Here is a tiny trained network, its code and every weight. The questions are about switching its units off for an input and a target symbol, where a switched-off unit gives its printed mean instead of its output.

import numpy as np


def w(rows, s, z=0):
    codes = np.array(rows[::2]) - 128.0
    scale = np.full(codes.shape[1], s)
    scale[-1] = z or s
    return codes * scale


def norm(h):
    return h / np.sqrt((h * h).mean(-1, keepdims=True) + 1e-5)


def f(y):
    return y / 2 * (1 + np.tanh(0.7978845608 * (y + 0.044715 * y**3)))


def softmax(a):
    e = np.exp(a - a.max(-1, keepdims=True))
    return e / e.sum(-1, keepdims=True)


def log_softmax(a):
    a = a - a.max(-1, keepdims=True)
    return a - np.log(np.exp(a).sum(-1, keepdims=True))


def net(x, mask):
    ids = ['ΛΩγδεμπφ'.index(c) for c in x.split()]
    T = len(ids)
    res = E[ids] + P[:T]
    u = 0
    for l in range(3):
        r = norm(res)
        for j in range(2):
            rows = slice(3 * j, 3 * j + 3)
            q, k, v = (r @ M[l][rows].T for M in (Q, K, V))
            z = softmax(np.where(np.tri(T) > 0, q @ k.T / 3**0.5, -1e9)) @ v
            o = O[l][rows]
            res = res + np.where(mask[u + j], z, o[:, -1]) @ o[:, :-1]
        u += 2
        y = f(norm(res) @ A[l][:, :-1].T + A[l][:, -1])
        res = res + np.where(mask[u : u + 4], y, B[l][:, -1]) @ B[l][:, :-1]
        u += 4
    return log_softmax(norm(res)[-1] @ U[:, :-1].T + U[:, -1])


Q, K, V, O, A, B = {}, {}, {}, {}, {}, {}
E = w([
[183,82,55,69,133,51],'Λ',
[89,105,147,120,87,53],'Ω',
[134,68,98,157,63,111],'γ',
[217,119,157,98,103,144],'δ',
[4,84,220,107,158,111],'ε',
[41,122,93,168,151,191],'μ',
[150,5,194,177,124,167],'π',
[167,179,93,232,248,108],'φ',
],0.019)
P = w([
[109,82,98,206,102,41],'0',
[136,69,124,188,101,36],'1',
[155,72,142,162,113,63],'2',
[153,63,153,151,127,91],'3',
[155,43,156,122,140,110],'4',
[156,25,160,106,160,138],'5',
[184,1,133,84,157,145],'6',
],0.0074)
Q[0] = w([
[87,113,129,110,29,102],'L0H0',
[137,159,152,110,135,61],'L0H0',
[247,152,94,153,186,111],'L0H0',
[138,166,129,80,134,107],'L0H1',
[124,158,115,139,134,134],'L0H1',
[143,51,131,171,130,114],'L0H1',
],0.011)
K[0] = w([
[152,43,243,38,108,187],'L0H0',
[135,151,115,49,96,116],'L0H0',
[135,157,15,176,96,43],'L0H0',
[125,102,69,85,100,65],'L0H1',
[108,104,43,136,86,118],'L0H1',
[202,149,254,144,215,166],'L0H1',
],0.0086)
V[0] = w([
[120,134,168,152,72,112],'L0H0',
[128,139,254,196,199,130],'L0H0',
[72,148,109,108,139,100],'L0H0',
[85,91,59,151,112,81],'L0H1',
[94,37,148,61,141,150],'L0H1',
[48,104,130,41,21,165],'L0H1',
],0.0087)
O[0] = w([
[177,139,152,199,104,43,150],'L0H0',
[216,98,132,127,210,41,127],'L0H0',
[16,160,122,156,136,96,117],'L0H0',
[33,114,19,164,102,52,253],'L0H1',
[80,90,188,86,46,51,236],'L0H1',
[56,174,228,214,2,102,22],'L0H1',
],0.0064,0.0037)
A[0] = w([
[215,171,126,156,1,139,2],'L0N0',
[147,116,133,151,179,98,95],'L0N1',
[86,121,129,246,66,106,113],'L0N2',
[75,54,69,115,55,130,165],'L0N3',
],0.0095,0.0034)
B[0] = w([
[165,94,54,1,192,149,136],'L0N0',
[171,167,90,95,170,91,145],'L0N1',
[138,80,50,55,81,201,186],'L0N2',
[168,81,63,171,38,89,254],'L0N3',
],0.0091,0.0086)
Q[1] = w([
[135,102,132,140,137,74],'L1H0',
[142,106,113,109,178,112],'L1H0',
[122,252,162,59,90,212],'L1H0',
[130,93,94,112,202,94],'L1H1',
[115,200,129,157,92,168],'L1H1',
[97,82,122,114,141,148],'L1H1',
],0.017)
K[1] = w([
[138,77,176,99,132,114],'L1H0',
[168,125,190,104,217,133],'L1H0',
[115,207,5,206,120,95],'L1H0',
[149,201,107,147,230,138],'L1H1',
[115,71,118,88,81,184],'L1H1',
[120,198,113,175,146,105],'L1H1',
],0.015)
V[1] = w([
[184,86,141,184,129,167],'L1H0',
[107,157,89,193,87,93],'L1H0',
[175,149,93,70,65,111],'L1H0',
[177,254,148,184,197,158],'L1H1',
[73,173,105,145,196,86],'L1H1',
[140,174,92,221,133,116],'L1H1',
],0.0099)
O[1] = w([
[179,78,125,161,118,193,167],'L1H0',
[127,125,127,197,110,95,122],'L1H0',
[183,220,163,103,64,106,147],'L1H0',
[83,117,165,136,13,77,1],'L1H1',
[140,175,199,191,100,133,116],'L1H1',
[156,137,84,183,67,2,136],'L1H1',
],0.0097,0.0099)
A[1] = w([
[114,132,143,104,78,142,115],'L1N0',
[157,207,115,7,122,196,103],'L1N1',
[87,146,118,102,219,134,3],'L1N2',
[181,118,215,115,98,156,177],'L1N3',
],0.016,0.0056)
B[1] = w([
[135,95,104,153,85,124,106],'L1N0',
[150,252,146,52,121,143,252],'L1N1',
[101,125,96,71,88,64,160],'L1N2',
[115,171,144,161,170,85,220],'L1N3',
],0.017,0.0038)
Q[2] = w([
[126,156,200,191,7,134],'L2H0',
[97,143,114,133,91,101],'L2H0',
[128,60,121,107,128,115],'L2H0',
[176,185,113,80,101,142],'L2H1',
[184,150,144,93,178,66],'L2H1',
[64,134,205,173,80,126],'L2H1',
],0.019)
K[2] = w([
[130,142,2,188,90,109],'L2H0',
[138,124,86,105,118,106],'L2H0',
[117,93,145,120,188,127],'L2H0',
[145,96,92,94,81,94],'L2H1',
[151,137,159,137,94,37],'L2H1',
[99,169,82,203,143,132],'L2H1',
],0.019)
V[2] = w([
[2,92,156,75,152,76],'L2H0',
[136,217,78,121,173,111],'L2H0',
[166,96,153,245,160,157],'L2H0',
[145,164,66,115,174,178],'L2H1',
[53,113,97,109,80,194],'L2H1',
[119,202,82,156,200,113],'L2H1',
],0.0095)
O[2] = w([
[67,75,84,70,139,65,83],'L2H0',
[118,244,93,69,103,133,198],'L2H0',
[162,118,137,194,167,191,149],'L2H0',
[142,151,103,199,76,117,212],'L2H1',
[42,119,118,140,89,191,2],'L2H1',
[132,159,98,156,113,68,173],'L2H1',
],0.011,0.0026)
A[2] = w([
[108,175,207,189,107,75,182],'L2N0',
[74,80,55,168,93,181,252],'L2N1',
[184,113,49,131,124,107,204],'L2N2',
[33,177,112,130,9,77,134],'L2N3',
],0.011,0.0034)
B[2] = w([
[135,204,38,176,63,48,141],'L2N0',
[100,171,239,47,157,90,221],'L2N1',
[55,182,189,193,170,122,254],'L2N2',
[255,40,241,141,157,233,165],'L2N3',
],0.009,0.0096)
U = w([
[148,163,67,204,113,29,104],'Λ',
[140,121,250,149,71,80,103],'Ω',
[145,88,102,148,13,154,163],'γ',
[176,183,146,60,94,149,254],'δ',
[81,71,81,69,169,70,143],'ε',
[36,171,132,173,127,170,150],'μ',
[212,55,120,134,201,183,97],'π',
[137,141,109,145,169,122,8],'φ',
],0.012,0.0051)

Each question gives the input, a string of symbols that net reads in full, and the target symbol t.
The units are the heads (3 rows each of Q, K, V and O) and the neurons (one row each of A and B). Each row of codes is followed by its name. A weight is (code - 128) times the scale printed after its matrix; where a second scale follows, it is the last column's (O, A, B and U).
mask holds one flag per unit, layer by layer, with each layer's heads first. A switched-off unit (its flag False) gives its mean, the last column of its rows in O or B, instead of its output. The means were averaged over made-up inputs and are rounded, as every weight is.
A unit's drop is (log p(t) with every unit on - log p(t) with that unit switched off) / (log p(t) with every unit on - log p(t) with every unit switched off).
The circuit of an input: a set's keep is (log p(t) with only the set's units on - log p(t) with every unit switched off) / (log p(t) with every unit on - log p(t) with every unit switched off). Starting from the 12 units with the biggest drops (on a tie, the unit counted first), units are removed one at a time, each time the one whose removal leaves the highest keep (on an exact tie, the one counted first), for as long as the keep stays at least 0.8.
units of the circuit, in order: the units of the circuit, biggest drop first
k most important neurons: the k neurons with the biggest drops, biggest first
top k neurons in layer l: the k neurons of layer l with the biggest drops, biggest first
drop when u is switched off: that unit's drop, to one decimal
input μ Λ Λ γ, target γ: units of the circuit, in order	L0N2, L0H0
input ε π μ, target π: units of the circuit, in order	L1N2, L0H0, L1H1, L2H0
input φ Ω Λ φ μ μ Λ, target Λ: units of the circuit, in order	L1H1
input Λ δ φ μ Λ ε Ω, target Λ: 2 most important neurons	L0N2, L1N1
input μ φ δ π, target Λ: units of the circuit, in order	L1H1, L2N0
input Λ μ φ μ, target Ω: units of the circuit, in order	L1H1, L2N3
input Λ μ Ω, target Ω: units of the circuit, in order	L0H1, L2N3
input π Λ Λ Ω μ φ Λ, target γ: units of the circuit, in order	L1H1, L0H0, L0N3
input φ μ ε γ Ω π μ, target Ω: 2 most important neurons	L2N1, L0N3
input Λ δ ε Λ φ ε γ, target Λ: 3 most important neurons	L0N2, L1N2, L1N1
input Λ Λ δ π Λ γ Λ, target π: top 2 neurons in layer 0	L0N3, L0N2
input μ Λ Λ Λ π μ φ, target Λ: 2 most important neurons	L0N2, L2N0
input Λ γ φ γ, target Ω: 2 most important neurons	L0N3, L1N3
input γ Λ π μ Λ μ, target π: units of the circuit, in order	L2H0
input δ γ Ω γ Λ ε φ, target Λ: top 2 neurons in layer 2	L2N1, L2N0
input Λ φ Λ, target Ω: top 2 neurons in layer 2	L2N3, L2N2
input γ Ω γ Λ Ω, target Ω: 3 most important neurons	L0N2, L2N1, L1N1
input π φ μ, target Λ: top 2 neurons in layer 0	L0N2, L0N1
input γ Ω φ μ γ, target Ω: top 2 neurons in layer 2	L2N1, L2N2
input μ Λ ε Ω μ φ φ, target ε: units of the circuit, in order	L2H0
input Λ ε φ δ, target Λ: top 2 neurons in layer 1	L1N3, L1N1
input φ Λ π φ, target π: drop when L0H1 is switched off	2.9
input φ δ π ε ε γ, target Λ: drop when L2N0 is switched off	0.2
input π μ γ γ, target π: drop when L1N3 is switched off	0.0
